Here is a tiny trained network, its code and every weight. The questions are about switching its units off for an input and a target symbol, where a switched-off unit gives its printed mean instead of its output.

import numpy as np


def w(rows, s, z=0):
    codes = np.array(rows[::2]) - 128.0
    scale = np.full(codes.shape[1], s)
    scale[-1] = z or s
    return codes * scale


def norm(h):
    return h / np.sqrt((h * h).mean(-1, keepdims=True) + 1e-5)


def f(y):
    return np.maximum(y, 0)


def softmax(a):
    e = np.exp(a - a.max(-1, keepdims=True))
    return e / e.sum(-1, keepdims=True)


def log_softmax(a):
    a = a - a.max(-1, keepdims=True)
    return a - np.log(np.exp(a).sum(-1, keepdims=True))


def net(x, mask):
    ids = ['ΔΨΩγζξπσ'.index(c) for c in x.split()]
    T = len(ids)
    res = E[ids] + P[:T]
    u = 0
    for l in range(2):
        r = norm(res)
        for j in range(2):
            rows = slice(2 * j, 2 * j + 2)
            q, k, v = (r @ M[l][rows].T for M in (Q, K, V))
            z = softmax(np.where(np.tri(T) > 0, q @ k.T / 2**0.5, -1e9)) @ v
            o = O[l][rows]
            res = res + np.where(mask[u + j], z, o[:, -1]) @ o[:, :-1]
        u += 2
        y = f(norm(res) @ A[l][:, :-1].T + A[l][:, -1])
        res = res + np.where(mask[u : u + 8], y, B[l][:, -1]) @ B[l][:, :-1]
        u += 8
    return log_softmax(norm(res)[-1] @ U[:, :-1].T + U[:, -1])


Q, K, V, O, A, B = {}, {}, {}, {}, {}, {}
E = w([
[101,168,198,153],'Δ',
[128,159,149,130],'Ψ',
[202,86,67,151],'Ω',
[94,143,50,98],'γ',
[87,234,113,158],'ζ',
[176,99,146,74],'ξ',
[116,73,125,254],'π',
[189,91,86,150],'σ',
],0.015)
P = w([
[130,212,179,171],'0',
[54,48,197,96],'1',
[164,234,130,158],'2',
[112,2,130,107],'3',
[177,196,112,169],'4',
[84,94,145,94],'5',
[186,180,111,164],'6',
[92,90,129,90],'7',
[179,187,109,161],'8',
[99,91,120,80],'9',
[194,168,113,157],'10',
],0.0078)
Q[0] = w([
[9,60,138,134],'L0H1',
[63,61,79,127],'L0H1',
[198,180,100,160],'L0H2',
[172,139,142,239],'L0H2',
],0.015)
K[0] = w([
[86,126,184,223],'L0H1',
[102,140,124,253],'L0H1',
[105,148,61,141],'L0H2',
[82,75,85,193],'L0H2',
],0.015)
V[0] = w([
[50,142,132,246],'L0H1',
[222,125,196,55],'L0H1',
[152,175,170,171],'L0H2',
[152,187,73,9],'L0H2',
],0.013)
O[0] = w([
[103,162,123,21,95],'L0H1',
[77,2,118,217,184],'L0H1',
[134,58,161,197,153],'L0H2',
[248,189,199,128,5],'L0H2',
],0.0088,0.0029)
A[0] = w([
[111,8,90,2,138],'L0N1',
[63,230,179,236,71],'L0N2',
[172,79,225,61,141],'L0N3',
[78,122,226,162,36],'L0N4',
[59,128,150,144,30],'L0N5',
[128,206,140,159,129],'L0N6',
[125,117,127,117,2],'L0N7',
[201,117,192,141,117],'L0N8',
],0.0097,0.0021)
B[0] = w([
[214,171,160,7,255],'L0N1',
[114,75,149,66,198],'L0N2',
[110,107,111,45,163],'L0N3',
[247,117,138,80,162],'L0N4',
[147,159,47,108,159],'L0N5',
[193,127,162,147,175],'L0N6',
[135,149,133,132,128],'L0N7',
[118,111,66,107,176],'L0N8',
],0.013,0.0055)
Q[1] = w([
[149,67,76,129],'L1H1',
[17,111,191,157],'L1H1',
[109,87,5,90],'L1H2',
[148,146,124,207],'L1H2',
],0.015)
K[1] = w([
[166,124,93,55],'L1H1',
[71,40,192,66],'L1H1',
[64,145,8,153],'L1H2',
[179,19,122,87],'L1H2',
],0.016)
V[1] = w([
[192,119,187,82],'L1H1',
[248,143,79,108],'L1H1',
[75,201,65,131],'L1H2',
[82,143,93,47],'L1H2',
],0.013)
O[1] = w([
[27,105,226,231,175],'L1H1',
[229,31,255,209,247],'L1H1',
[187,33,4,86,105],'L1H2',
[131,24,127,199,135],'L1H2',
],0.0061,0.013)
A[1] = w([
[166,2,196,182,251],'L1N1',
[225,85,181,56,65],'L1N2',
[91,122,112,17,244],'L1N3',
[15,130,160,160,58],'L1N4',
[28,186,57,170,102],'L1N5',
[166,235,197,112,82],'L1N6',
[83,148,192,32,185],'L1N7',
[35,74,155,151,148],'L1N8',
],0.0097,0.0015)
B[1] = w([
[82,195,53,53,246],'L1N1',
[187,60,179,57,222],'L1N2',
[60,128,204,93,169],'L1N3',
[229,191,101,112,138],'L1N4',
[113,200,95,169,133],'L1N5',
[73,97,71,254,161],'L1N6',
[6,211,119,111,170],'L1N7',
[104,80,122,73,149],'L1N8',
],0.011,0.013)
U = w([
[110,168,182,8,159],'Δ',
[138,89,200,51,100],'Ψ',
[220,175,69,62,85],'Ω',
[254,160,205,154,225],'γ',
[116,180,179,131,9],'ζ',
[134,55,145,196,206],'ξ',
[100,76,47,93,126],'π',
[157,224,76,124,92],'σ',
],0.0084,0.0016)

Each question gives the input, a string of symbols that net reads in full, and the target symbol t.
The units are the heads (2 rows each of Q, K, V and O) and the neurons (one row each of A and B). Each row of codes is followed by its name. A weight is (code - 128) times the scale printed after its matrix; where a second scale follows, it is the last column's (O, A, B and U).
mask holds one flag per unit, layer by layer, with each layer's heads first. A switched-off unit (its flag False) gives its mean, the last column of its rows in O or B, instead of its output. The means were averaged over made-up inputs and are rounded, as every weight is.
A unit's drop is (log p(t) with every unit on - log p(t) with that unit switched off) / (log p(t) with every unit on - log p(t) with every unit switched off).
The circuit of an input: a set's keep is (log p(t) with only the set's units on - log p(t) with every unit switched off) / (log p(t) with every unit on - log p(t) with every unit switched off). Starting from the 12 units with the biggest drops (on a tie, the unit counted first), units are removed one at a time, each time the one whose removal leaves the highest keep (on an exact tie, the one counted first), for as long as the keep stays at least 0.8.
circuit, biggest first: the units of the circuit, biggest drop first
unit that matters most: the unit with the biggest drop
k most important neurons: the k neurons with the biggest drops, biggest first
k most important neurons of layer l: the k neurons of layer l with the biggest drops, biggest first
heads that matter: for each layer, one digit per head in row order, 1 if its drop is at least 0.15 and else 0, layers parted by /
drop of u: that unit's drop, to one decimal
input Ψ σ Δ Δ Ω Ω γ π, target Δ: heads that matter : 11 / 00
input γ Ψ Ω γ γ ζ Δ, target γ: unit that matters most : L0H2
input Ω σ Ω Ω Ω Ω γ γ σ Ω Ω, target γ: circuit, biggest first : L0H2, L1H1
input Ω Ω Ω π σ Ω σ Ω Δ, target π: heads that matter : 01 / 00
input Δ Ω Δ Ψ Ω γ σ, target γ: heads that matter : 00 / 00
input σ Ω Δ ξ ζ, target ξ: heads that matter : 10 / 00
input Ω π Ψ Ω σ Ω Ψ γ Ψ, target γ: heads that matter : 00 / 00
input Ω Ω Ω Ω σ γ Δ, target γ: 2 most important neurons : L1N1, L0N6
input π Ψ Δ, target π: heads that matter : 01 / 01
input ξ Ψ Ω Ω Ω π Δ Ω ζ, target π: heads that matter : 01 / 00
input π Δ ζ, target π: circuit, biggest first : L1H2, L0H2
input Ψ Ω σ π Ψ γ Ω Ψ ζ, target γ: heads that matter : 10 / 10
input Ω Ψ σ, target σ: 3 most important neurons : L0N1, L1N2, L1N1
input σ Ω Ψ Ω Ψ π Ψ, target π: circuit, biggest first : L0H2, L1H2
input Ω γ Ω σ ζ, target γ: unit that matters most : L0N6
input Ω Ψ ζ π ξ Ω Ψ ξ γ, target γ: heads that matter : 01 / 10
input Ω Ω Ψ π Ω, target π: heads that matter : 11 / 00
input γ ζ Δ Δ γ, target γ: heads that matter : 01 / 00
input Ψ σ γ σ σ, target γ: heads that matter : 01 / 00
input ζ ξ ζ Ω Δ, target ξ: most important neuron of layer 0 : L0N1
input γ ξ Ω ξ ζ σ σ, target ξ: drop of L0H1 : 0.7
input Ψ γ Ω σ Ω σ Ω Ψ Ψ, target γ: drop of L0H2 : 0.1
input σ π Ψ γ π, target π: drop of L1H2 : 0.5
